Below is a small trained network, with its code and all its weights. Each question gives an input and a class and asks what happens when units are switched off, that is, made to give their printed mean instead of their output.

import numpy as np


def w(rows, s, z=0):
    codes = np.array(rows[::2]) - 128.0
    scale = np.full(codes.shape[1], s)
    scale[-1] = z or s
    return codes * scale


def norm(h):
    return h / np.sqrt((h * h).mean(-1, keepdims=True) + 1e-5)


def f(y):
    return np.maximum(y, 0)


def log_softmax(a):
    a = a - a.max(-1, keepdims=True)
    return a - np.log(np.exp(a).sum(-1, keepdims=True))


def net(x, mask):
    res = np.array(x, float).reshape(1, 6) / 4 @ E
    u = 0
    for l in range(4):
        y = f(norm(res) @ A[l][:, :-1].T + A[l][:, -1])
        res = res + np.where(mask[u : u + 4], y, B[l][:, -1]) @ B[l][:, :-1]
        u += 4
    return log_softmax(norm(res)[-1] @ U[:, :-1].T + U[:, -1])


A, B = {}, {}
E = w([
[130,130,130],'x0',
[170,31,65],'x1',
[254,193,194],'x2',
[121,79,182],'x3',
[125,130,127],'x4',
[127,137,124],'x5',
],0.0039)
A[0] = w([
[142,102,198,193],'0.n0',
[187,135,157,2],'0.n1',
[255,168,171,140],'0.n2',
[163,42,152,132],'0.n3',
],0.0077,0.0027)
B[0] = w([
[112,193,114,190],'0.n0',
[146,94,180,153],'0.n1',
[111,83,133,253],'0.n2',
[142,247,99,188],'0.n3',
],0.011,0.0049)
A[1] = w([
[193,119,180,46],'1.n0',
[211,143,174,44],'1.n1',
[200,38,83,129],'1.n2',
[70,118,3,253],'1.n3',
],0.0059,0.0028)
B[1] = w([
[92,77,196,151],'1.n0',
[24,66,255,157],'1.n1',
[186,210,144,161],'1.n2',
[202,89,204,254],'1.n3',
],0.0059,0.0052)
A[2] = w([
[255,179,60,254],'2.n0',
[117,162,171,173],'2.n1',
[15,58,32,206],'2.n2',
[212,177,186,114],'2.n3',
],0.0083,0.0025)
B[2] = w([
[2,172,46,242],'2.n0',
[14,100,42,209],'2.n1',
[219,90,193,159],'2.n2',
[89,59,124,253],'2.n3',
],0.0067,0.0057)
A[3] = w([
[112,204,39,4],'3.n0',
[85,1,126,171],'3.n1',
[33,149,200,226],'3.n2',
[211,41,202,28],'3.n3',
],0.0056,0.0013)
B[3] = w([
[87,230,228,165],'3.n0',
[253,89,50,239],'3.n1',
[199,162,68,253],'3.n2',
[135,183,180,166],'3.n3',
],0.0055,0.0053)
U = w([
[139,12,207,227],'0',
[21,127,64,145],'1',
[1,185,57,3],'2',
],0.007,0.0018)

Each question gives the input, the list of numbers given to net, and the class t.
The units are the neurons (one row each of A and B). Each row of codes is followed by its name. A weight is (code - 128) times the scale printed after its matrix; where a second scale follows, it is the last column's (A, B and U).
mask holds one flag per neuron, layer by layer. A switched-off neuron (its flag False) gives its mean, the last column of its row in B, instead of its output. The means were averaged over made-up inputs and are rounded, as every weight is.
A unit's drop is (log p(t) with every unit on - log p(t) with that unit switched off) / (log p(t) with every unit on - log p(t) with every unit switched off).
The circuit of an input: a set's keep is (log p(t) with only the set's units on - log p(t) with every unit switched off) / (log p(t) with every unit on - log p(t) with every unit switched off). Starting from the 12 units with the biggest drops (on a tie, the unit counted first), units are removed one at a time, each time the one whose removal leaves the highest keep (on an exact tie, the one counted first), for as long as the keep stays at least 0.8.
units of the circuit, in order: the units of the circuit, biggest drop first
most important unit: the unit with the biggest drop
k most important neurons: the k neurons with the biggest drops, biggest first
top k neurons in layer l: the k neurons of layer l with the biggest drops, biggest first
drop when u is switched off: that unit's drop, to one decimal
input [6,-6,-7,3,8,-5], class 0: units of the circuit, in order : 2.n2, 2.n0
input [-4,-2,6,-6,4,2], class 0: most important unit : 2.n0
input [-6,0,-4,-2,8,7], class 0: top 2 neurons in layer 2 : 2.n0, 2.n1
input [-5,-3,-4,3,2,-2], class 0: 3 most important neurons : 0.n3, 2.n0, 1.n2
input [7,-5,5,0,-6,-3], class 0: units of the circuit, in order : 0.n3, 0.n2
input [-6,3,5,7,-7,-4], class 1: 4 most important neurons : 0.n3, 0.n0, 1.n3, 2.n1
input [-1,-1,4,8,7,2], class 1: 2 most important neurons : 0.n0, 1.n3
input [7,7,4,0,-1,4], class 2: 2 most important neurons : 2.n0, 0.n3
input [-5,5,4,4,-2,-6], class 2: 2 most important neurons : 0.n3, 0.n0
input [-7,-1,-7,7,2,-4], class 0: 2 most important neurons : 2.n2, 2.n0
input [6,-2,-6,-4,-3,0], class 0: 2 most important neurons : 0.n3, 2.n0
input [-1,3,4,7,7,-5], class 1: 2 most important neurons : 0.n3, 0.n0
input [4,7,-8,-6,8,-6], class 0: 2 most important neurons : 2.n2, 2.n1
input [-6,-1,4,6,-4,0], class 1: top 3 neurons in layer 2 : 2.n1, 2.n2, 2.n0
input [-1,2,-8,-5,6,6], class 0: most important neuron : 2.n2
input [-3,5,-8,5,-2,-6], class 0: drop when 2.n2 is switched off : 0.1
input [-7,-1,-5,-1,2,4], class 0: drop when 0.n3 is switched off : 0.2
